Each row was made from one walk, in order. Every step used is in the known rows, and no mark comes twice. Write each row's walk.
Known rows
gizonu, pupum, sesod, sebiluk, veki, turivuf, zunur, fovez: [  57 -517 -163   25  107 -115 -524 -564  244 -121  331  -19  175  111
  -20  230 -121 -197   64   57  503    2  169    2   93 -153 -103  -45
 -346 -132 -608  123 -379 -188  -75  -38   18   94 -315  353  172  -20
  -24 -113   24 -202  -39]
veki, turivuf, fovez, nubi, pupum, sesod: [ 177   -3 -270 -125   43 -130 -454 -698  318   45 -116 -134   70   84
  -87  160 -142 -124   15   53  435 -174 -123 -106  158  -15  -29  -59
 -299 -296 -624  177  -13 -132 -144  -86  217  365 -211  362  284   21
   33 -172   40   10  -82]
nubi, zunur, fovez, sesod, veki, turivuf: [  45 -238  -63  -92   62 -307 -239 -449  191   69  113 -216  277  117
  -19  166 -142 -120  100 -377   16  -30  -40 -117  272 -133  -97 -123
 -108 -146 -637  299 -163   34   67 -166  177  403 -441  362   -8   -8
   76 -133 -328  -69    5]
turivuf, veki, fovez, nubi, gizonu, pupum, sesod, sebiluk, domu, zunur: [ 123 -251 -525  -59   32 -180 -201 -468  125  -21  310   35  185  130
   27   71 -192 -218   56    6  370   55  -62    2   95  -50 -164   -3
 -324 -160 -469  -88  -55 -229   -1 -157   59 -186 -227  640  336 -214
  -69   52  150   39   83]
pupum, nubi, gizonu, sesod, veki, turivuf: [ 178 -252   27  -77   85 -376 -114 -404  254  204   99   -6  196  125
   38   20  -89 -130    7 -234  151  -55 -147   31  257   48 -223   85
 -151 -159 -276  205  -27    7  -40 -411  210  226 -366  352   24   82
  167   13 -517   86   95]
gizonu, fovez, sesod, sebiluk: [ 138  -43 -129    8   -2 -184 -379 -495  408  -55  320 -173   70   61
 -180   57  -98 -130  132  -15  246  106   41   91  193   -6   -2  -18
   48  -70 -194 -196 -217  -45  -10  -12   43  -20 -305  263  155   14
  -35  -64 -438  -18   -6]
pupum, sesod, sebiluk, nubi, zunur, fovez, veki, turivuf: [  30 -182  -38   -1   99 -306 -313 -632  414 -293  274 -151  467  184
  -89  210 -272 -287   43 -110  487   16   61   -8  256  -18 -110 -119
 -391 -166 -489  120 -108 -206   24  -68  117  123 -230  408  366 -171
  184   27  -44  -87  -95]
sesod, sebiluk, veki, fovez, nubi, zunur: [ -20    5  -50   -2  -11 -166 -236 -600  144  -69  193 -111  236  225
  -99   58 -149 -176   83 -230  314  -32   -3    9  128   49   38 -118
 -314  -56 -283  -27 -187 -150   -9 -154 -117  434 -242  183  275  -27
    7   74  -25  144  -43]
pupum, sesod, sebiluk, turivuf, zunur, fovez, nubi, gizonu: [ 193   34 -226  -76   81 -344 -539 -603  430 -114  424   11  163   71
  -47  116 -127 -176   67  112  253   -1  -71 -101  281  -86 -313 -148
 -218 -311 -417  135   77  -53  -42  112  172 -123 -175  330  219 -153
 -110  -17 -119  -26   16]
pupum, nubi, fovez, sesod: [ 168 -144 -220  -81   -6 -424 -372 -594  552   26  126    5  211  138
 -120    0 -144 -175   74 -165  -37  -62  -58   -6  174  -12  -56   -4
 -124 -110 -384   43   27   24  -32   74  118   56 -226  337  188   -7
   62   -8 -356   36   34]
fovez, sesod, sebiluk, veki, turivuf, zunur, pupum, nubi: [ 122 -366 -363   11   66 -205 -474 -915  372  -71  259    0  398   94
  -88   91 -198 -195   79  127  247  -92   62  -47  220   19 -150  133
 -387  -93 -591   45 -206 -130 -193   22  -21  123 -512  210  235   -5
   -5   84 -200  114  -37]
fovez, nubi, pupum, sesod, veki, turivuf, sebiluk, domu: [ 146 -276 -352 -138   66 -254 -122 -694  532  131 -258 -170  240  142
   -2  284 -133 -275   53  183  518 -223  -80   -5   50  100 -304  -18
 -368 -241 -573   64   25 -113  -90 -164   62  290 -269  365  151 -105
  -39  125  204  165 -111]
sebiluk, nubi, pupum, sesod, veki, fovez: [  25 -358 -267  -73   64 -164 -241 -424  384  -81   -3 -213  -16  109
    7  195 -194 -192    1  102  185 -117  -83   27  164   78  -10  -19
 -230 -192 -370  362 -124  -22   82 -189   96  402  -56  402  241  -77
   57  -43  285  102   11]
veki, turivuf, fovez, sesod, sebiluk, domu, nubi, gizonu: [ 214  -66 -195 -148  108 -490 -214 -416  578  -22  274  -93  379  129
  -82 -110 -154 -138   28  -43  103   -6 -123 -105  151  -42 -207   22
 -160 -403 -442   84   69 -121 -124 -125  256 -376 -636  356  165 -183
   18   33 -192   26 -123]
veki, fovez, sesod, sebiluk, nubi: [  66  -69  -60   25   36 -303 -307 -542  479 -225  179 -123  201  113
  -44   53 -187 -182   55  155  156   39   49   80  144   71  -65   22
  -86 -140 -186   93   14  -63  -11  -68   20  -17 -305  289  241  -83
   18  108  -62   35 -160]
sebiluk, domu, nubi, zunur, pupum, sesod, veki, fovez: [   6 -246 -307  -83   73  -86 -144 -472  373  -75  220  -77  179  178
  -36  104 -179 -281   -7 -214 -107  -73 -257  -82  100  -19  -22  -47
 -275 -219 -549  197 -281  -40  175 -154   44  311  -98  473   32 -131
   64    8  171  130   24]
sesod, fovez, nubi, zunur, pupum: [  67   17 -251 -130   13   45 -244 -715  168   79  104 -104  143  115
  -94  -18 -118  -74   61  -96   23  -70   21  -15  188  -65  -20 -274
 -219  -36 -407  -65 -240 -142  134   50  104  135 -193  143  -25   56
  -19  -16 -227   71   66]
nubi, fovez, sesod, veki, turivuf, sebiluk, domu: [ 142 -520 -264 -162   83 -476 -222 -509  705  176  -96 -129  364  184
   28  209  -85 -169  110  -30  231 -104 -103  -33   38   21 -239  -22
 -150 -212 -502  212   80   54  -26 -136  177    1 -644  339  -14  -78
  -97  136  -84  -19  -77]
veki, fovez, nubi, pupum, sesod, sebiluk: [  84   55 -153  -16    0 -248 -337 -645  427 -156   92 -164  113  110
  -71  122 -127 -228   58   59  418  -79 -112  -23  237   70  -62  -14
 -175 -203 -415  -14 -158  -74  -44  -72   51  362  -27  421  375  -72
  -61  -33  227  122  -84]
turivuf, veki, fovez, sesod, sebiluk, domu: [ 167 -295 -302  -16   45 -265 -224 -274  345 -121  289 -146  256  158
  -24   92 -238 -132  100   39  123  -22  -85    1  143   63 -176   88
 -110 -172 -235   65   19 -100  -23   18   13 -158 -422  471  142 -163
  -48   13  188  -79  -23]
gizonu, veki, fovez, sesod, sebiluk, domu, zunur, pupum, nubi: [  83 -392 -448  -41   18 -214 -356 -575  578   21  253  -47  310  114
  -18   52 -221 -216   72 -189   50   96  -40   51  138   25   -5  114
 -223  -14 -510 -209 -345 -111   20  -44   37 -146 -386  561  191 -162
  -85  154 -100  134   51]
gizonu, fovez, veki, turivuf, sebiluk, nubi, zunur, pupum, sesod: [  78 -295 -300  -45   34  110 -588 -857  429 -115   78  -84  342  169
 -121  307 -127 -302   29   54  539   11   23   59   73   44   65  -68
 -499 -150 -514   43 -236 -196   37 -139   21  337 -359  343  181   -6
  168  103 -180   17  -38]
turivuf, zunur, fovez, sesod: [ 199 -166 -288  -53   50 -163 -406 -464  192  -55  259  -65   86   73
  -55   64 -146  -97   87  143 -185   11   45  -38   57 -126  -40  -45
  -82 -180 -446  165  -28  -34  -22  125   81  -62 -306  305   11  -10
   60 -127 -334 -165    4]
sebiluk, nubi, pupum, sesod, fovez: [  98 -329 -306 -126   51 -134 -216 -553  462  -92   93 -161   28  100
 -107   89 -190 -160   32  160  185  -59  129   77  147  -18  -43 -123
 -221 -185 -349  185  -44 -165   91   -4  217   69   56  314  230  -94
   42  -98   34   52  -38]
turivuf, zunur, pupum, nubi, fovez, sesod: [ 183 -287 -499  -80   29 -201 -515 -807  498    6  213   38  198   94
  -86   25 -133 -159   53  104 -180  -57  -89  -91  142  -57  -32   27
 -226 -174 -566  108  -69   12  -42  162   99  -10 -388  321   91    4
  -22   11 -298   17  100]
fovez, sesod, veki, turivuf: [ 107 -200  -73  -51   59 -333 -145 -462  147  133   32 -163  188   66
    5  138 -160  -74   75  -81  127 -128  -49  -40  237   13  -91   10
  -75 -100 -391  185   -6   44  -63 -206   98  222 -391  238   83   78
   46  -65 -238   51  -41]
sebiluk, veki, turivuf, sesod, fovez: [ 129 -490 -165 -123   46 -306 -212 -530  196   98  110  -74  169  164
   10   98 -135   19   81  -59  242 -118   81  -37  129  -20   27 -103
 -225   26 -276  355 -107  -89  -70 -107   21  130 -190  113  -31   79
   45  -99 -117  -18  -61]
sebiluk, turivuf, nubi, fovez, sesod: [ 203 -278 -224  -94  -54 -371 -362 -438  439   53  260  -11  208  112
  -65   94 -183 -118   89  -95   26  -99  -90  -47  136  -37 -227 -163
 -223 -250 -247  181  320   94    5   77   66  -63 -412  199   58  -58
  -73  -71 -260   32  -61]
gizonu, fovez, nubi, zunur, pupum, sesod, sebiluk, turivuf, veki: [ 111 -110 -388   12   -3   67 -604 -753  286 -122  442 -126  149   74
 -217  278 -215 -200   91 -135  477   -1  -78  -56  387  -24 -185 -135
 -371 -212 -411 -119 -200 -146   72   97   55  266 -209  361  160  -60
 -103  -94 -173   77  113]
turivuf, veki, fovez, sesod, sebiluk, nubi, gizonu: [ 162 -183 -241  -30   61 -375 -327 -339  300 -213  349 -144  236  119
  -17   -3 -228 -113   49  140  100   45  -40    6  302   58 -205  105
 -188 -225 -129  231  141 -110  -23  -79  132 -208 -478  421  242 -158
   88   85   19   18   22]
zunur, pupum, sesod, sebiluk, veki, fovez, nubi: [  61  -83 -278  -11   78 -114 -580 -773  460 -186  181  -57  169  106
 -115  111 -164 -191   68   83  494  -95  -81   78  224   98 -163   17
 -285   39 -427  -20 -318 -101   -8   62  -17  202  -99  311  337  -29
  -10   58  248  127  -46]
zunur, fovez, sesod, veki, turivuf: [ 127 -273  -92  -95   98 -358 -357 -384  304   71   45 -187  214   61
   14  125 -151  -67   96 -150   99 -116  -57  -45  270  -59 -211  -86
  -56  -67 -541  273 -204   68   16  -50  182  178 -451  321  -20   35
   68 -107 -244 -111   -9]
domu, sesod, fovez, veki, turivuf, sebiluk, nubi, gizonu, pupum: [ 132 -625 -299 -105   59 -345 -309 -579  232  132  118   -2  343  116
  103  127 -171 -101   32  217  453  -49  181  131  123    1  -29 -150
 -354  -81 -359  114  -88 -164   26 -199  127 -543 -550  288   65   -9
  140   24 -246   -7   21]
gizonu, veki, turivuf, sebiluk, domu, zunur, pupum, nubi, fovez: [ 135 -576 -313 -169   31 -196 -400 -529  724  193  -24   87  356  184
   13  155 -130 -233   22 -227  251  -32  -26   -6  -48  -31   13  -47
 -519  -96 -548 -116 -230 -130  -63 -146  195  -42 -568  429  -23  -40
  -34  273 -146   56   60]
nubi, pupum, sesod, sebiluk, domu, zunur, fovez, veki, turivuf: [ 100 -496 -431 -149   99 -321 -166 -463  496  -70  235 -168  478  128
  -74  186 -277 -245   93 -137  505  -63   48  -26  136  -43  -73 -127
 -356 -188 -772  -53 -232 -153  -13  -86  207   11 -256  570  432 -258
  -15  -85  154  -27  -41]
nubi, gizonu, fovez, sesod, sebiluk, veki, turivuf: [ 125 -247 -116  -98   61 -317 -443 -502  373   71  321 -136  271   99
 -157   10  -38  -90  125 -241  418   70   68   48  262   -7  -94   -2
 -130  -76 -385   32 -211  -49  -86 -235   91  186 -551  258  270  -15
  -25  -14 -322   94  -10]
fovez, nubi, pupum, sesod, sebiluk, veki: [  88 -126 -333  -42   48 -253 -214 -723  392  -91  166 -199  143  101
 -222  126 -228 -210   80   93  533 -113  109   96  217   75 -188   14
 -342 -110 -384 -170  -78 -184  -80   10   -1  174   -5  261  469 -104
   16  -39   91  254  -41]
gizonu, fovez, nubi, pupum, sesod: [ 163   12 -337  -80  -21    0 -404 -678  306   45   31 -153  -65   63
 -203  103  -84 -188   60   23  342  -61  -26   63  129   18   -2 -114
 -201 -130 -439 -124 -220 -102   -6  -28   14  450   23  341  265   24
   14 -122 -154  123   17]

Write each row's walk
[ 135 -162 -381 -133  100 -143 -139 -601  453   53  246   27  272   98
  -32  -68 -105 -156   42  -36  171  124  -75  104   32   19 -213  -24
 -146 -148 -438 -153  -53  -81   71 -288  184 -143 -402  469  149 -135
 -101  163 -226  167  -19]	veki, fovez, nubi, gizonu, sesod, sebiluk, domu, zunur, pupum
[ 202 -179 -311 -121   72 -120 -385 -573   89  120  195   69  372  108
   51  -23 -142 -111  -31   80   68 -193 -105 -110  195   50   15  -27
 -450 -135 -454   98 -157  -96 -143  -84    9    7 -506  233  166   61
  121   87  -61   54  171]	fovez, veki, turivuf, zunur, pupum, nubi, gizonu
[  93 -372 -269 -101   28  -89 -485 -772  332  -42  137  -96  437  195
  -15  267 -111 -195   92  -77  421  -72  -67  -67  219  -24   51  -72
 -344 -144 -598  139 -248 -146   73  -54  204  157 -279  377  115   10
   80  -58  -87  -53    6]	nubi, zunur, pupum, sesod, fovez, veki, turivuf, sebiluk
[ 174 -134 -162 -100   50 -555 -227 -526  243   74  251 -123  239   83
   49   39 -166  -54   55 -164  280  125   -1 -101  293 -101 -113  -67
 -281  -58 -372    8 -112 -120 -124 -193  154 -203 -383  394   65  -80
   53   83 -378   46   30]	domu, zunur, fovez, nubi, gizonu, veki, turivuf, sesod, sebiluk
[  50 -290 -130  -95   53  -11 -431 -834  545 -171   39  -21  285  167
  -43  253  -97 -266   40   72  354   13   69  -21  113  -78  -47 -101
 -386 -197 -519  265  -67 -202   65 -123  267  227 -228  317   22  -27
   70   98 -101  -16 -134]	veki, turivuf, sebiluk, nubi, zunur, pupum, sesod, fovez
[ 155 -298 -401 -134   82 -298 -308 -689  485   31 -130    3  293  150
   32  251 -179 -291  117   64  455  -95 -114  -10  -10  -43 -298 -107
 -350  -76 -708  109  -79 -118  -37  -72  211  122 -238  468  109 -128
   44  144 -187  -40  -95]	pupum, sesod, veki, turivuf, sebiluk, domu, zunur, fovez, nubi
[ 218 -184 -200  -76  -44 -223 -395 -213  260   54  501 -105  231  118
  -51    9 -163 -100   85  -43  399  -48 -122   48  246   92 -166 -228
 -292 -143   46 -111  -85  -47   17   -6  -61 -283 -518  130  162  -69
  -27   -3 -240   22  151]	sesod, sebiluk, turivuf, nubi, gizonu, fovez, veki
[ 117 -193 -297  -84   20 -134 -369 -725  239  161 -109 -230   40   64
  -80  187  -83 -171   73  -65  495 -157 -152  -31  270   44 -105 -118
 -234 -133 -606   88 -342  -32  -29 -199   75  697 -186  342  219   57
  -26 -103 -121  132   20]	gizonu, fovez, nubi, pupum, sesod, veki, turivuf
[ 112 -191 -234   25  -28  -10 -438 -709  236 -164  384 -124  346  145
 -105  179 -174 -280   88 -101  578   30 -198  -46  263    8  -61  -85
 -421  -81 -423  -68 -300 -161    3  -94  -17  230 -385  359  240  -49
   84  -30 -155  -32   25]	gizonu, fovez, veki, turivuf, nubi, zunur, pupum, sesod, sebiluk
[ 174 -156 -203 -157   93 -218 -518 -670  305  181   83  -83  171   61
   11   16  -56  -46   20 -132  290  -31 -104  -33  393  -27 -204  -64
 -241  -44 -510   74 -255 -120   32  -95  260   23 -240  397  106   20
  -10   14  -24   95   71]	zunur, pupum, sesod, fovez, nubi, gizonu, veki, turivuf
[ 130 -377  -68  -19   25 -439 -352 -549  504 -181  279    1  280  195
  -87  129 -192 -247  100  -68  604  -61 -145  -32  180   -7 -256  -19
 -417 -104 -309  190   77  -96 -131  -86  129  110 -301  287  324  -92
   43   31   39  -21 -116]	pupum, sesod, sebiluk, veki, turivuf, nubi, fovez
[ 183  -95 -193 -144  110 -294 -323 -476   49  159   44  -74  160   93
  110   -9  -81  -54   39   70   68 -144 -167 -151  213  -62 -242 -193
 -260 -155 -500  314 -136  -24  -70 -114  145  150 -521  211  -19   30
   34   56 -185  -69  104]	sesod, veki, turivuf, zunur, fovez, nubi, gizonu
[ 226 -267 -220 -151  125 -651  -74 -335  525  -72  356 -126  543  174
   15  -79 -219 -132    6  -22  161  -85  -68  -86  199   26 -261 -105
 -313 -204 -332   80 -124 -103  -65  -18    3 -488 -458  336   39 -218
  144   98    4   -8  -41]	zunur, fovez, veki, turivuf, sesod, sebiluk, domu, nubi, gizonu
[ 152 -461 -355  -94   93 -124 -578 -824  552 -127    3  -65  407  145
    6  210 -187 -190   47  341  524 -145   24   82  167   92 -148  -60
 -406  -77 -454  172 -197 -187   37   73  180 -152 -306  279  155  -17
  128  106   16  -47  -81]	zunur, pupum, sesod, fovez, veki, turivuf, sebiluk, nubi
